array([[ 19.6,   0.6,  -1.9,  -0.4,  -2.9,   1.2,   9.1],
       [  6.6,   0.7,  -5.3,   6.3,  -2.0,   2.1,   3.9],
       [ -3.9,  -0.1,  -7.7,   2.2,  -0.7,  -6.7, -22.5]])
-7.7

array([[-0.820,  0.047, -1.517, -0.831,  0.966,  1.381,  1.140],
       [-1.439, -1.190, -1.144,  0.818,  0.687, -0.066,  0.697]])
-1.144

array([ 184.1,  -60.7, -101.8,   83.2,    8.7,    6.6, -135.3])
-101.8

array([-0.16,  0.02, -0.07,  0.09, -0.12,  0.12,  0.11])
-0.07

array([-115.75,  -44.34,  -62.12, -122.21,  147.51,   72.96,   -2.32])
-62.12

array([ 0.482,  1.158,  0.441, -1.078,  1.234,  0.078, -1.483])
0.441
---
[-24  18  12   5 -62] -> 12

[ 18  45  -6   7 -59 -52  29] -> 7

[ -8 -26  -7 -56   9] -> -7

[14  0  6  5 -2 56  5] -> 5

[[ 54  26  48   0  43  25  39]
 [-14  24  53 -42  44 -26 -11]
 [ 43 -28  -1  21  -8 -16   8]] -> -42

[ -3  52 -37  42  30  12  59] -> 42

[-33 -16 -63   3  64] -> -63
---
9163	8415	4667	4732	4617
8967	3076	4531	4383	4574
6700	3344	4773	4713	4625
>> 4531

211	176	59	143	115	209	106
197	123	85	111	104	192	104
>> 85

17	-1	22	7
-28	30	22	-26
>> 22

-4	26	27	48
-44	5	17	-43
>> 17

107	59	66	217	127	135
22	159	58	92	121	131
>> 58

-392	-628	143	32	-206	726
-331	-737	113	111	-265	733
>> 113

-11	27	-39	-27	-41	-20	-1
33	35	-29	-1	18	-21	36
-16	25	-27	-18	9	-34	15
>> -29

-37	675	29	-647	261	372
584	-558	232	250	-576	368
131	609	-295	-521	273	242
>> 232

6	7	5	6	4
4	4	6	4	5
2	7	5	7	5
>> 6
---
[[ 63  11 -34  -3 -32]
 [ 37 -38 -47 -38 -51]] -> 63

[[ 61 -23 -23 -16   1  62  -8]
 [ -3 -19 -36  -6  -5   1  -6]
 [-20  43 -34   7  -6  -1  24]] -> -3

[[ 65  30 -12  76  12  23  65]
 [-30  12   4 -31 -13  22 -31]] -> 65

[[-17 -12 -14 -57  -6]
 [ 44  45  43  29  52]] -> -17

[[-33 -14  12 -59  27 -56  12]
 [-45  65 -47  22   9  36 -36]
 [-44 -17 -33 -33  48   4   0]] -> -45

[[ 53  34  65 -21 -30  -5]
 [-46 -61 -46 -29   2  20]] -> 53
---
[[ -7  19  35   1 -17  28]
 [-60  12 -11 -25 -17  12]]	35

[-43  73  16 -20  32  35]	16

[[ -6  -9  21 -37  10 -28]
 [ 74  -8 -17 -32 -38   8]
 [ -5  20 -20   6  28  25]]	21

[-23 -18  13 -27  77]	13

[[-37   9  14  12   4]
 [-30  33 -18  22  17]
 [ 19  -1   1  10  59]]	14

[[ 22   2  51 -18]
 [-21 -47   7 -13]
 [ 25 -55  33  50]]	51

[-57   6  34 -39 -43]	34

[[ -5 -42 -10  27 -39]
 [ 49 -17  42  73  -3]
 [ 26 -37  17  50 -22]]	-10

[-23  43   2  -7  52  19 -58]	2

[[-21   9 -13  17  18 -21   5]
 [ 18  -1  15  32 -56   3  68]
 [  4  22 -21  14  17   9  -1]]	-13
---
[-0.076, -0.003, -0.093, 0.130] ⇒ -0.076
[196.4, 121.2, -179.9, -21.5, 180.9, -147.4] ⇒ 196.4
[1.7, 0.4, -1.1, -0.2] ⇒ 1.7
[-1.737, -1.517, -0.782, 0.985, 1.044, 0.703] ⇒ -1.737
[0.62, 1.63, -0.97, 0.72, 0.88] ⇒ 0.62
[0.423, 0.730, 1.783, -0.904, -1.855, -0.677] ⇒ 0.423
[8.904, 3.134, -10.930, -0.940, 19.267, 5.628] ⇒ 8.904
[18.31, 11.44, -18.63, 15.96, -8.05] ⇒ 18.31
[1.414, 0.196, -0.643, -1.948, -2.012, -1.479, -1.445] ⇒ 1.414
[-1.528, 2.703, -17.377, 8.999] ⇒ -1.528
---
-18,-17,55,37,3,10 gives -18
25,-35,23,-55,-32,29,8 gives 25
2,31,38,58,-58,43 gives 2
-33,-73,44,-18 gives -33
13,-13,69,-47,2 gives 13
2,-60,25,-55,63 gives 2
39,47,11,34,-1,-55,48 gives 39
61,37,7,-65 gives 61
61,-5,-38,12,64,-2 gives 61
---
[-383  287  654  105 -655   34] gives 654, 287

[ 56 208 137 183 162] gives 208, 183

[359 596 803 123] gives 803, 596

[[1193 5498 2980 7227 8198 4187 4100]
 [3163 2545 8088 7109 5581 7604 4400]
 [6289 6643 2060 1994 6681 6323 3857]] gives 8198, 8088

[[ 4 39 63 63]
 [46 62 93 81]] gives 93, 81

[7899 4384 4814 2669 5068 3985] gives 7899, 5068

[[8361 4701 6399 7855 2551 3744 8739]
 [4710 4736 7342 3370 6479 2893 9094]] gives 9094, 8739

[79 82 48 14] gives 82, 79

[[734 512 527 299]
 [782 729 230 383]
 [375 116 290 466]] gives 782, 734
